Known rows, with every way that one mark hangs from another:
metos(vini(nisat reti(gadi(dilimaf)) tulino)): [-1.67  3.62 -1.17 -0.64 -0.49  0.90  1.81  0.33  2.34 -0.88  1.00 -2.33
 -1.60 -0.04 -2.74  2.87 -0.13  0.39  3.65  3.18 -1.11 -0.90 -0.85 -0.04
  3.37 -2.32  4.65 -0.53 -0.80  0.50  2.99 -0.82 -0.91  1.02  1.01  0.20
  4.55 -1.05 -4.72  0.64  2.59  3.38  0.34  1.55 -2.41]
tufo(gadi nisat(tulino)): [-0.04 -3.77 -1.87 -3.45 -4.05  0.48  1.52  3.69 -5.30 -0.33 -1.43  0.99
 -0.70 -1.60  1.40  1.45 -3.04  0.31  0.17  2.89  0.38 -3.47 -1.63  1.10
  0.04 -2.15  1.05  0.90  2.21  2.80 -2.44 -2.88 -0.44  1.93 -0.75 -1.06
 -1.64 -2.05  3.33  2.03  0.53 -1.71 -2.99  1.54  1.18]
tufo(gadi(dilimaf(lasedeg)) metos(vini(nisat)) reti): [-0.59 -2.12 -1.40 -2.18 -2.48  1.13  3.45  1.43 -1.41 -4.91 -0.54  1.51
 -2.20  2.84  0.45  2.34 -3.94  0.72 -4.90 -1.15 -2.13 -8.88 -1.56 -2.90
  2.95  0.78  2.24 -3.28  3.50 -2.21 -4.07 -3.70 -1.52 -0.54  0.42 -2.26
  1.04 -2.82  2.41  2.55 -1.36  0.48  0.95  0.21 -0.35]
metos(vini(nisat(fufemaf(gadi) tulino) reti)): [-0.47  2.49 -1.32 -0.90 -0.19  1.36  1.23 -1.06 -0.13 -1.67 -0.43 -1.47
 -3.59  0.38 -2.09  3.12 -1.64  1.39  2.05  2.99 -1.56  1.34 -2.17  0.61
  4.08 -1.21  3.13  1.17 -1.25  1.01  0.87 -2.54 -0.16  0.33  0.19  2.82
  4.05 -2.15 -2.94 -0.88  2.46  0.01  0.38  0.43 -1.29]
vini(metos nisat reti(gadi(tufo)) tulino): [-1.79  7.69  0.53 -0.09 -0.58 -2.13  3.29  0.03  2.56  0.79 -0.31 -2.83
  2.42  0.45 -2.97  1.98  3.11  1.04  6.30  4.09  0.13  2.31 -0.99 -0.07
  3.26 -2.61  3.68 -2.72 -0.16  2.17  7.66 -0.57 -0.94  1.55  4.51 -1.10
  3.12 -1.88 -5.44 -1.81  3.95  5.06 -1.53 -0.14 -1.96]
fufemaf(gadi(tufo) metos reti): [-0.74  1.20 -2.38  2.32 -1.89  0.86  1.01 -1.29 -0.75 -2.33  1.90 -0.63
 -2.10 -2.30  0.38  1.31 -0.16  1.31  2.34 -2.22  1.52  0.24 -4.71  0.59
  4.55  5.38  3.59  0.96  0.11 -0.60 -0.89 -4.61  1.65 -1.03  3.73  1.99
  1.66 -4.62  2.82  4.80  0.34  0.37 -4.16 -4.28  1.46]
tufo(gadi metos nisat(fufemaf)): [-0.62 -5.30 -1.77 -4.24 -4.30 -0.01  2.21  2.47 -3.78 -1.57 -2.25  2.17
 -2.22  0.78  1.69  1.46 -3.70 -0.08  0.30  1.76 -1.02 -3.32 -0.31 -1.33
  2.65 -0.88  2.26 -0.38  3.21  0.71 -6.10 -2.65 -1.03 -0.13 -0.57 -0.99
 -2.32 -3.36  4.34  1.94  2.62 -2.20 -2.38  1.08  0.16]
lasedeg(dilimaf(gadi metos(vini) tufo(reti))): [ 0.93 -1.56 -2.41 -5.61  0.88  1.44  3.06  0.55 -4.17  0.08  0.45  3.13
 -0.08  3.94  2.05 -0.64 -2.63  2.26 -4.18 -1.81 -0.71 -3.52 -1.70 -0.53
 -0.58  0.95  0.73  1.48  2.17  0.69  0.68 -1.44  0.75 -0.16 -0.07  3.91
  2.25 -4.02  2.53  3.85 -3.61  2.21  2.00  3.78 -0.96]
tulino(vini(metos reti)): [-0.64  0.35  0.27 -0.27 -1.99 -0.64  2.98 -1.16  0.05  1.27 -1.14 -2.74
  0.38  1.05 -0.28  3.73 -2.67  2.05  3.72  3.19 -0.84  2.22  1.03  0.86
  0.20 -2.26  2.21 -0.47  3.10  0.92  3.13 -0.33  0.52  1.22  0.93 -0.77
 -0.40 -0.97  0.18  2.07  2.05  2.07 -2.05  1.94 -0.86]
lasedeg(dilimaf(metos(vini) tufo)): [ 1.60 -0.83 -2.52 -3.31 -0.42  1.83  2.63  0.28 -3.47  1.23 -0.73  1.42
 -1.12  3.46  1.13 -1.24 -4.12  2.56 -2.44 -0.26 -0.91 -2.08 -3.10 -0.55
 -0.41  0.37  1.13  2.19  1.95  0.80  0.83 -1.73  1.79 -0.52 -0.50  3.42
  1.61 -4.08  2.54  3.56 -1.80  1.55  2.30  3.69 -0.77]
tufo(metos(vini) nisat(fufemaf reti)): [-1.72 -3.47 -1.14 -3.32 -2.50  1.64  1.12  0.62 -2.78 -1.64 -3.51  0.82
 -3.23  1.09  0.63  1.34 -2.84  0.21  0.90  1.94 -1.87 -1.34  0.58 -0.97
  2.30 -0.98  1.28  3.10  2.22 -0.53 -5.09 -1.60 -1.00 -1.47  1.33  1.79
 -0.89 -3.09  0.52 -0.72  2.32 -2.30 -0.08 -0.21  0.78]
tulino(nisat vini(metos reti(gadi(dilimaf tufo)))): [-2.42 -0.24  2.47  1.20 -4.02  0.69  2.39 -1.27 -1.30  0.38 -1.42 -3.95
  1.44  0.08 -0.14  4.09 -3.05  1.53  4.41  3.29 -0.59  2.48  2.19  1.00
 -2.03 -3.52  1.99 -1.14  3.88 -2.60  2.64 -0.56  0.20  3.96  1.28 -1.51
 -1.06 -0.28  2.03 -0.34  0.29  2.24 -3.98  0.79 -0.23]
gadi(tufo(metos(vini))): [-0.67 -1.23 -1.66  1.63 -1.19  1.92  2.33  1.06 -0.50 -0.51 -2.98 -0.65
 -2.18  1.76  0.16  0.54 -4.11  1.98  0.36  0.86 -0.05 -2.17 -0.56  0.31
  2.14  1.33  1.46  0.92  3.44 -0.58  0.95 -2.10  0.72 -0.21  1.25 -0.10
 -0.34 -2.74  4.14 -0.65  0.13 -1.37  3.09  0.24  0.63]
metos(vini(reti(gadi(tufo)) tulino)): [-2.67  2.38 -0.87  0.22 -0.17  0.80  1.25  0.17  1.41  0.60 -0.46 -1.43
 -1.69 -0.95 -1.57  2.15 -0.36  0.75  3.05  3.71 -0.43 -0.26 -0.49  0.85
  1.83 -2.02  4.47  1.08  0.14  0.78  3.12 -1.08 -0.27  1.10  0.58  0.43
  2.94 -0.75 -3.01  0.09  1.67  2.91 -0.13  1.98 -1.64]
lasedeg(dilimaf(gadi metos tufo(nisat(vini(reti))))): [ 1.51 -1.18 -2.03 -6.12 -0.28  0.34  3.31  1.50 -5.02  0.40 -1.31  3.08
  0.29  4.17  2.58 -1.44 -1.69  2.17 -2.56 -0.46 -0.88  0.19 -1.81 -0.20
 -1.31  0.20  0.25  0.79  2.71  1.89  0.02 -0.92  1.05  0.27 -0.17  3.98
  1.04 -4.14  2.02  2.99 -1.60  2.46  1.14  3.74 -1.52]
reti(gadi(dilimaf(lasedeg metos) tufo)): [-0.84  2.49  0.14 -0.70 -1.60  0.45  1.45  1.18 -0.04 -0.89 -3.49 -0.35
 -1.04  2.58  0.67 -2.06 -1.77  1.25 -1.56 -3.61  0.64 -3.86 -2.52 -0.12
  2.23  1.37 -0.74  0.34  2.63 -0.54  3.10 -1.72 -0.27  1.48  2.17  1.01
  0.07 -0.92  2.82  0.88 -1.25  1.61  1.77  0.90  0.45]
metos(vini(nisat reti(gadi(tufo)))): [-1.73  2.86 -2.10 -0.88 -0.15  1.04  1.58 -0.30  1.13 -0.48  0.02 -1.89
 -1.70  1.37 -2.15  1.16 -1.74  1.13  2.49  2.43 -1.09  0.43 -0.88 -0.77
  3.82 -1.74  4.74  0.69 -0.52 -0.42  2.47 -1.76 -0.69  1.76  0.61  0.43
  4.14 -1.71 -1.86  0.58  1.56  1.84  0.87  1.10 -1.44]
vini(nisat(fufemaf) reti tulino): [ 0.38  4.11 -1.31 -2.21 -1.45 -0.55  2.37 -0.34  1.34 -1.56 -0.56 -2.28
 -0.80 -0.35 -2.14  3.93  2.08  0.83  6.86  3.56 -0.76  1.44 -1.75  0.69
  3.37 -2.70  2.47 -0.15 -0.36  3.50  3.32 -1.20 -0.44 -1.51 -0.16  0.41
  3.19 -1.65 -5.01 -1.52  5.72  1.90  0.05  0.50 -4.21]
vini(metos reti(gadi) tulino): [-2.44  5.68  1.44 -0.85 -0.44 -2.65  2.66 -0.65  1.57  2.65 -0.97 -1.87
  1.27 -1.82 -1.22  2.06  3.28  0.78  5.07  3.98 -0.41  1.03 -0.86  0.59
  1.93 -2.71  3.42 -1.56 -0.34  2.65  6.52  0.57 -0.67  1.15  2.76 -0.61
  1.30 -0.89 -5.23  0.34  3.57  5.47 -3.46  1.96 -0.88]
dilimaf(gadi lasedeg tufo): [ 0.63 -1.02 -1.90 -5.83  2.08  0.21  3.51  1.24 -3.77 -0.49 -0.12  3.80
  0.14  0.53  2.83  0.30 -0.29  3.28 -5.04 -3.83  0.67 -2.19  0.53  2.47
  1.08  1.35 -1.72  2.43  2.50 -0.57  0.65 -3.04 -1.16 -1.18 -2.19  5.79
  1.03 -3.73  3.48  0.06 -2.60  1.03  1.44  1.60 -0.71]
fufemaf(gadi nisat(tulino) reti): [ 0.40  1.20 -3.12 -1.07 -2.15  1.09  0.75 -2.25 -0.80 -1.26  2.96  0.93
  0.22 -3.82  0.00  2.85  1.76  1.08  5.21 -2.17 -0.82  3.33 -5.52  1.13
  4.89  2.75  1.83  1.02 -3.53 -0.05  0.17 -3.66  1.69 -1.31  4.18  1.97
  2.23 -3.96  4.56  5.21  0.16 -0.83 -4.50 -4.03  3.31]
gadi(dilimaf tufo(metos nisat(vini))): [ 1.03 -1.38  0.45  1.27 -3.40  0.93  1.47  3.74 -1.49 -3.21 -5.16 -1.68
 -2.82  2.84  0.62 -0.28 -3.20  0.43 -0.79 -0.08  0.02 -3.76 -1.83 -0.50
 -0.16  1.99 -1.06 -1.90  4.99 -0.85 -0.59 -2.28  1.23  1.08  2.60 -0.30
 -3.23 -1.98  3.34 -1.81  1.04 -1.56  3.73 -0.39  0.86]
nisat(fufemaf tulino vini(metos reti(gadi))): [-0.53  3.34  1.77 -2.09 -0.38 -2.59  0.53 -2.17 -1.53  0.37 -8.67 -1.23
 -3.25  3.36  0.06 -0.29  0.48  1.36 -0.58  2.71 -1.00  2.61 -4.42  1.79
 -0.35 -0.90 -0.96  0.51 -0.59  4.73  1.77 -1.21  1.45  1.58 -0.01  4.03
 -0.86 -0.65 -5.66 -4.17  5.71 -0.64 -0.71  0.94  0.18]
tulino(nisat(reti(gadi)) vini): [-2.71 -3.73 -0.69 -1.67 -4.48  1.81  1.62 -1.71 -2.84  0.28 -1.62 -2.76
  2.38  0.33  1.45  3.48 -4.02  1.51  5.23  1.96 -1.09  0.98  2.73  1.72
 -3.00 -3.60  0.91  3.42  3.74 -1.77 -0.64 -0.46 -0.60  1.59 -0.84 -1.76
 -0.61 -0.29  3.05  1.13  0.12 -0.38 -3.23  0.79  0.26]
vini(metos nisat(fufemaf(gadi)) tulino): [ 0.49  3.88 -0.43 -1.30 -0.05 -2.13  2.67 -0.17  0.18 -0.16  2.06 -1.99
  0.75  0.66 -2.26  3.40  1.18  0.76  6.40  2.37  0.21  0.82 -1.50  1.20
  4.71 -0.16  1.87 -1.10 -1.25  3.33  4.72 -1.05 -0.06 -1.38  3.91  2.33
  2.34 -3.22 -4.52 -0.10  4.90  1.43 -2.07 -0.32 -1.21]
lasedeg(dilimaf(metos(vini))): [ 1.27 -0.75 -2.23 -2.56 -1.06  1.82  3.11  0.10 -3.21  0.90 -0.94  1.11
 -1.43  3.69  0.99 -0.84 -4.72  2.18 -0.36  0.63 -1.83 -2.13 -3.04 -0.47
  1.29  0.13  1.71  0.89  1.38  2.00  1.20 -0.49  1.84 -0.93  0.42  2.25
  2.17 -3.47  1.77  5.35 -1.18  2.14  1.27  3.93 -1.11]
reti(gadi(dilimaf(lasedeg) tufo(metos nisat(fufemaf)))): [-1.19  0.46  0.78 -1.32 -2.60 -0.11  0.82  2.02  0.21 -2.02 -4.45  0.03
 -1.79  2.20  0.58 -1.02 -1.99  0.31 -0.49 -2.38  0.08 -4.46 -1.75 -0.49
  1.89  0.99 -0.23 -0.95  2.69 -1.62  0.27 -2.48 -1.11  1.40  2.30  0.27
 -1.03 -1.43  3.58 -0.60  0.13  0.21  1.15  0.12  0.88]
metos(vini(nisat(fufemaf reti(gadi(dilimaf))) tulino)): [-1.34  2.12 -1.54 -1.79 -0.58  1.55  0.91 -0.14  0.87 -1.59 -0.38 -1.92
 -1.86  0.63 -2.19  2.19 -0.80  0.39  3.19  2.34 -0.83 -2.36 -1.02  0.57
  3.21 -1.47  2.72  2.04 -0.82  0.70  1.39 -1.90 -0.47 -0.51  1.27  2.41
  3.56 -1.58 -5.01 -0.79  3.37  0.81  1.42  0.66 -1.74]
nisat(fufemaf(gadi(dilimaf tufo) reti)): [ 0.87  1.11 -0.66 -1.21 -2.60  0.56 -0.16 -0.78 -0.72 -2.65 -1.42 -0.63
 -3.53 -1.40  0.04  1.71 -0.03  0.44  2.56 -2.18  0.22 -0.90 -4.42  0.47
  4.00  3.21  0.54  1.01 -0.14 -0.28  0.22 -4.82  1.49 -0.50  1.78  3.88
  0.18 -2.87  1.40  0.25  3.12 -2.05 -0.02 -1.52  0.35]
nisat(fufemaf(gadi(dilimaf) metos) tulino(vini(reti))): [ 0.25  0.88  2.12  1.64 -2.45  0.61 -0.07 -1.98 -0.17 -3.80 -3.99 -2.27
 -4.76  0.04 -0.13  4.72 -2.19  1.52  0.92  1.25 -0.14 -0.20 -3.88  3.12
  0.89  1.36 -0.67  0.36  1.41  1.77 -1.75 -3.48  0.97 -0.42  1.04  3.37
 -0.23 -1.19 -0.39 -1.54  2.49 -1.50 -2.19 -1.34 -0.02]
dilimaf(gadi lasedeg metos tufo(nisat)): [ 0.39 -1.52 -1.73 -6.63  1.33  1.19  4.12  2.65 -6.28 -0.39  0.61  5.27
  0.06  2.28  3.36 -1.08 -0.55  2.87 -7.33 -5.54  1.83 -0.02  1.16  1.37
  1.47  1.20 -3.19  3.96  4.54  0.43 -0.70 -1.17 -1.17 -0.73  0.03  7.13
  0.28 -3.98  4.16  1.27 -4.83  1.56  0.24  1.28 -0.87]
gadi(tufo(nisat(tulino(vini)))): [ 0.11 -2.25 -0.92  0.58 -2.97  1.36  1.03  3.01 -2.68 -0.56 -3.27 -1.36
 -0.67  0.63  0.43  1.25 -3.65  1.30  1.83  1.71  1.66 -1.07 -0.70  2.02
 -1.24 -0.45 -0.71  1.86  4.11  1.46  1.58 -2.49  0.80  1.63  1.53 -0.37
 -2.13 -1.55  4.77 -1.36 -0.41 -2.41  0.94 -0.10  1.10]
fufemaf(metos reti(gadi)): [-1.82  0.47 -2.62 -1.01 -2.13  0.72  1.24 -1.86  0.49 -0.03  0.06 -0.87
 -1.83 -1.65  0.34 -0.33 -0.08  0.63  1.31 -2.61  1.13 -3.27 -3.73 -0.46
  4.12  2.21  4.11  1.44 -0.89  0.05 -0.58 -1.80  0.48  0.13  1.10  0.50
  1.60 -3.03  0.81  6.85  1.67  1.95 -4.62 -1.75  0.90]

Rows:
[-0.10 -2.45 -1.29 -6.08  1.00 -0.60  4.01  2.37 -4.23 -1.59 -2.09  4.77
 -0.43  2.71  3.23  0.15 -0.27  2.55 -5.82 -2.64 -0.31  0.35  1.40  1.11
 -0.07  1.02 -1.44  0.61  4.22 -0.75 -3.06 -2.08 -1.66 -0.93 -1.23  4.72
 -0.18 -4.19  3.03 -1.09 -1.77  1.01  0.75  0.75 -0.85] => dilimaf(gadi lasedeg tufo(metos nisat(vini(reti))))
[-1.22  2.73 -1.73 -1.71 -0.27  1.50  2.60 -0.61 -0.31  0.27  0.15 -0.50
 -1.98  2.33 -1.13  0.81 -1.00  1.23  0.94  0.12 -0.11  1.14 -1.10 -0.40
  4.40 -1.21  2.17  2.62  0.89  2.47  2.28  0.75 -0.02 -0.17  1.25  2.58
  3.27 -1.55 -2.83  1.98  1.21  2.41  0.11  1.70 -2.40] => dilimaf(metos(vini(nisat(fufemaf) reti(gadi) tulino)))
[-0.62 -1.63 -0.95 -1.35 -2.93  1.23  1.80  0.06 -2.14  0.39  0.21 -1.44
 -0.42 -3.12  0.27  3.79 -0.14  0.51  5.55  1.78  0.45 -1.38 -0.57  2.40
  0.42 -1.74  1.14  2.04  0.75  1.73  1.54 -0.50  0.62 -0.89 -1.01  0.74
  0.17 -1.55 -0.26  0.82  2.81  0.05 -2.66  0.78 -1.23] => vini(tulino(nisat(fufemaf(reti))))
[-1.17  3.35 -0.05 -3.66 -0.23 -2.32  1.14 -1.29 -2.39  0.09 -6.61 -1.00
  0.63  3.93  1.44 -3.21  0.85  1.60 -1.67 -0.16 -1.55 -0.23 -2.67 -0.16
 -1.27  0.33 -1.07  2.10  1.07  0.73  1.29 -1.93  0.53  0.45  1.62  3.05
 -0.84 -1.59 -4.95 -1.67  3.12  1.33  1.03  0.39  1.27] => nisat(reti(gadi(dilimaf(lasedeg tufo))) vini(metos))
[-2.06 -4.72 -1.65 -4.60 -2.92 -1.51  1.22  2.20 -1.53 -1.02 -0.78  0.95
  0.13  2.54  1.61  0.89 -1.90 -1.25  0.54 -2.32 -0.68 -6.13  0.32 -2.97
  0.25 -0.42  1.48 -0.12  2.93 -0.16 -2.85  0.66 -2.99  0.67  1.56 -4.69
 -1.65 -1.56  4.90  4.37 -1.20 -0.69 -2.43  0.69  2.38] => tufo(metos nisat reti(gadi))
[ 0.24 -4.45 -2.49 -4.95 -1.81 -2.26  0.30  2.61 -4.79 -1.10 -0.76 -0.45
 -0.18  3.05  1.73  0.14 -1.45 -1.00  0.63 -0.51 -0.01 -3.64 -1.21 -1.41
 -2.41 -0.70  0.36  1.68  2.13  2.80 -1.36 -0.12 -0.30  0.83 -0.40 -1.84
 -2.18 -0.91  1.14  3.82  0.30 -1.35 -1.90  1.34  0.87] => tufo(nisat(vini) reti)
[-0.05 -4.05 -1.34 -4.48 -1.93 -1.16 -0.56  1.34 -4.32 -2.33 -0.21 -0.52
 -2.10  0.82  1.16  1.21 -1.31 -1.08  0.76 -1.05  0.88 -5.73 -1.70 -1.35
  0.08 -0.23  0.67  2.61  1.28  1.83 -2.56 -1.63 -0.66 -0.26  0.06 -0.07
 -2.16 -1.63  1.81  3.32  0.34 -1.77 -3.53 -0.05  0.66] => tufo(nisat(fufemaf(metos)) reti)
[ 0.24 -2.49 -1.84 -4.07 -3.03 -0.31  0.05  1.39 -3.32 -0.89  0.65  0.32
 -2.06 -1.55  0.65  1.72 -0.67 -0.61  3.87 -0.45  0.27  0.02 -1.93  0.01
  2.67  0.37  1.42  2.18  0.02  1.18 -1.83 -2.44 -0.03  0.07  1.04  2.12
 -0.61 -2.84  2.12  2.98  2.39 -1.94 -3.39 -0.27  0.80] => tufo(nisat(fufemaf(gadi reti)))
[ 2.29  0.58 -0.07 -1.87 -1.15  0.88  1.71  1.64 -1.81 -1.94 -2.06 -0.58
 -2.45 -0.14  1.02  0.33 -1.71  1.94 -3.54 -2.98 -0.04 -5.69 -2.81  0.67
  0.55  1.37 -2.13  0.58  2.62 -1.52  1.06 -3.54  0.42 -0.57 -1.10  3.10
 -0.93 -2.23  2.33  0.00 -0.54  0.31  2.99  1.18  0.13] => gadi(dilimaf(lasedeg tufo))
[ 1.35 -0.30 -0.55 -1.53 -1.62 -0.72 -0.03  1.64 -2.18 -2.28  1.23 -0.85
 -1.46 -1.10  0.92  2.41 -0.69  0.33  0.41 -2.07 -0.10 -3.31 -3.25  0.56
  0.46  2.44 -0.52  0.54  1.16 -0.21 -0.01 -3.20 -0.39  0.35  1.49  1.07
 -0.38 -2.20  2.94  1.53 -0.84 -1.33 -0.47  0.12  2.41] => fufemaf(gadi(dilimaf(tufo(nisat(tulino) reti))))
[-1.92  0.46 -0.34 -0.23 -0.91  1.81  1.50 -0.63 -1.08  0.05  0.19 -1.76
 -2.58 -2.25 -1.18  3.91 -0.95  0.86  3.59  4.63 -1.06  0.47  0.08  1.39
  1.38 -3.00  3.81  1.79  0.01  0.52  1.32 -0.89  0.28  0.29 -1.11  1.76
  2.35 -1.09 -3.24 -0.39  2.16  1.80 -1.52  1.88 -2.19] => metos(vini(reti tulino(nisat(fufemaf))))
[ 0.63 -0.09  0.99  0.56 -3.21  1.30  2.09  3.17 -2.75 -4.48 -7.01 -0.06
 -2.38  3.14  1.39 -0.98 -2.61  1.49 -2.82 -0.83 -0.66 -3.09 -2.04 -0.04
 -0.32  2.03 -2.88 -0.90  5.69 -1.60 -1.59 -3.78  0.74 -0.66  3.02  1.48
 -2.77 -2.55  2.45 -3.62 -0.07 -0.88  4.08 -1.74  0.46] => gadi(dilimaf(lasedeg) tufo(metos nisat(reti vini)))
[ 0.23  1.25 -0.72 -2.73 -0.65 -2.32  0.80 -1.04 -1.02 -0.60 -5.17 -1.36
 -2.89  2.53  0.28  1.06  0.97  0.66  3.23  3.03 -1.06  2.34 -2.86  1.32
 -0.14 -0.96  0.91  1.29  0.26  4.87  0.74 -0.79  1.67 -1.18 -2.17  2.82
 -0.19 -0.62 -5.83 -1.78  6.99  0.13  0.21  1.90 -3.23] => nisat(fufemaf vini(reti tulino))
[-1.70  1.25 -2.35  3.14 -1.01  1.89  0.69 -1.47 -0.36 -2.50  2.74 -0.59
 -3.32 -2.20 -0.58  1.71 -0.99  1.20  1.33 -1.15  1.29  0.51 -4.17  0.49
  5.05  5.08  5.07  1.26 -0.49 -1.58 -1.44 -4.89  1.70 -0.46  4.03  3.17
  2.99 -4.66  1.34  4.44 -0.13  0.80 -3.94 -4.15  1.19] => fufemaf(gadi(tufo) metos(vini) reti)
[ 1.26  2.80 -2.00 -1.44 -1.10 -1.00  0.49 -2.03 -0.74 -1.92  2.72 -0.20
  0.20 -1.03 -0.13  0.72  2.92  0.61  2.75 -3.10 -0.96  3.77 -5.80 -0.90
  3.56  4.23  2.07 -0.93 -2.97 -2.08  0.26 -4.19  2.97 -0.22  4.95  3.88
  0.78 -4.31  1.49  4.40  1.83  0.80 -3.16 -3.85  2.72] => fufemaf(gadi(dilimaf(tufo)) nisat(vini(metos)) reti)
[ 0.89 -0.01 -2.26 -3.11  0.05  2.29  4.03  0.91 -3.23 -0.49 -0.51  2.26
 -0.29  4.77  0.98 -0.79 -3.82  2.57 -1.01  0.10 -1.10 -1.25 -1.60  0.24
  2.15  0.96  1.45 -0.21  2.00  1.50  2.01 -1.10  1.34 -0.18  1.85  3.60
  3.37 -4.17  2.15  3.36 -2.17  2.50  2.57  3.08 -1.92] => lasedeg(dilimaf(gadi(tufo) metos(vini(nisat))))
[ 1.33 -1.20 -1.90 -3.58 -0.66  0.74  3.19  1.18 -3.01 -0.16 -1.72  1.73
  0.39  2.57  1.86 -0.23 -3.04  2.26  1.12  0.95 -1.36 -2.99 -1.91  1.09
  0.34  0.87  1.26 -1.07  1.57  1.51  2.17 -2.07  1.18 -0.31  0.38  1.83
  1.62 -3.77  3.45  2.97 -0.90  1.58  1.94  3.41 -1.01] => lasedeg(dilimaf(gadi(tufo)))
[-3.02  4.35  2.72 -0.91 -1.56 -1.77  2.16 -1.65 -0.38  2.02 -1.27 -2.31
  0.97 -2.59 -0.95  3.05  2.95  0.53  5.91  4.55 -0.51  2.16 -0.10  1.02
  0.94 -3.89  2.95 -0.84 -0.40  1.19  4.99  0.26 -0.51  1.76  1.78  0.48
  0.66 -0.86 -4.76 -1.64  3.72  4.45 -5.28  1.27 -1.14] => vini(metos reti(gadi) tulino(nisat(fufemaf)))
[ 1.30  0.26  0.28 -0.65 -1.06  1.54  2.41  1.76 -0.54 -2.29 -2.01 -0.05
 -3.03  0.10  0.48  1.44 -2.00  1.88 -3.88 -2.10 -0.46 -5.75 -1.89  0.60
  0.94  1.43 -1.28 -0.34  3.24 -2.06 -0.05 -2.95  0.04 -1.26 -0.24  2.75
 -0.35 -2.56  1.53 -0.75 -0.45  0.82  3.32  0.87 -0.20] => gadi(dilimaf(lasedeg tufo(metos(vini(tulino)))))
[ 0.92 -1.13 -2.49 -4.13 -0.51  0.05  2.69  1.33 -4.12 -0.27 -1.06  2.62
 -0.37 -0.02  2.16 -0.24 -2.23  3.04 -4.71 -1.79  0.51 -3.21 -1.93  0.94
  0.19  0.24 -0.38  2.49  2.92 -0.67 -0.95 -5.14 -0.30 -0.87 -3.27  2.92
 -0.26 -3.59  4.07  0.48 -1.32  0.12  0.49  1.33 -0.46] => dilimaf(lasedeg tufo(gadi))
[-0.11 -1.51 -2.71 -4.71 -0.13 -1.16  0.16  0.38 -1.59  0.84 -0.09 -0.38
  0.46  0.73  1.31 -0.18 -0.50  0.85 -1.50 -3.06  1.07 -5.25 -1.61 -0.86
 -1.58  0.14  0.43  3.61  1.49 -0.34  1.35 -2.19 -1.02  0.97 -1.99 -0.33
 -0.72 -1.68  3.30  1.74 -0.89 -0.84  0.65  1.74  1.55] => dilimaf(tufo(reti(gadi)))
[-2.83 -2.05 -0.67 -2.11 -2.94  1.38  1.53  2.08 -0.74 -1.18 -2.29  0.25
 -1.28  0.33  0.19  1.50 -1.65 -0.39  1.66  1.90 -1.57 -2.93  1.03 -0.85
  1.30 -1.34  2.03  1.14  2.57 -0.94 -3.20 -0.33 -1.92 -0.36  2.92 -0.82
 -0.09 -2.16 -0.27  0.39  1.16  0.33 -0.42  0.19  1.12] => tufo(metos(vini(tulino)) nisat(reti(gadi(dilimaf))))
[-1.34  0.75 -0.51 -1.90 -1.23 -0.08  0.66  0.91  1.88  0.14 -1.44 -1.20
 -1.23  0.53 -0.13  0.23 -0.97  0.19  0.00 -1.60 -0.13 -5.37 -1.41 -0.35
  1.18  0.16  1.69  0.15  0.94 -1.25  1.44 -1.05 -1.19  1.61  0.43 -0.14
  0.59 -0.99  0.76  1.35  0.99  1.35  1.15  2.11  0.92] => reti(gadi(dilimaf(tufo(metos(vini(tulino))))))
[-0.55 -3.02 -2.54 -5.39 -0.82  1.21  0.67  1.71 -5.67 -0.67  0.98  2.14
 -1.89  1.94  1.21 -0.41 -2.23  0.51 -6.10 -2.13  1.91 -3.13 -1.11 -2.03
 -0.16 -0.50  0.67  5.24  3.40  0.12 -3.06 -3.11 -0.11  1.48 -0.80  3.40
 -0.98 -2.69  2.34  1.45 -2.28 -1.16 -0.64  1.37 -0.04] => dilimaf(metos(vini) tufo(gadi nisat(fufemaf) reti))
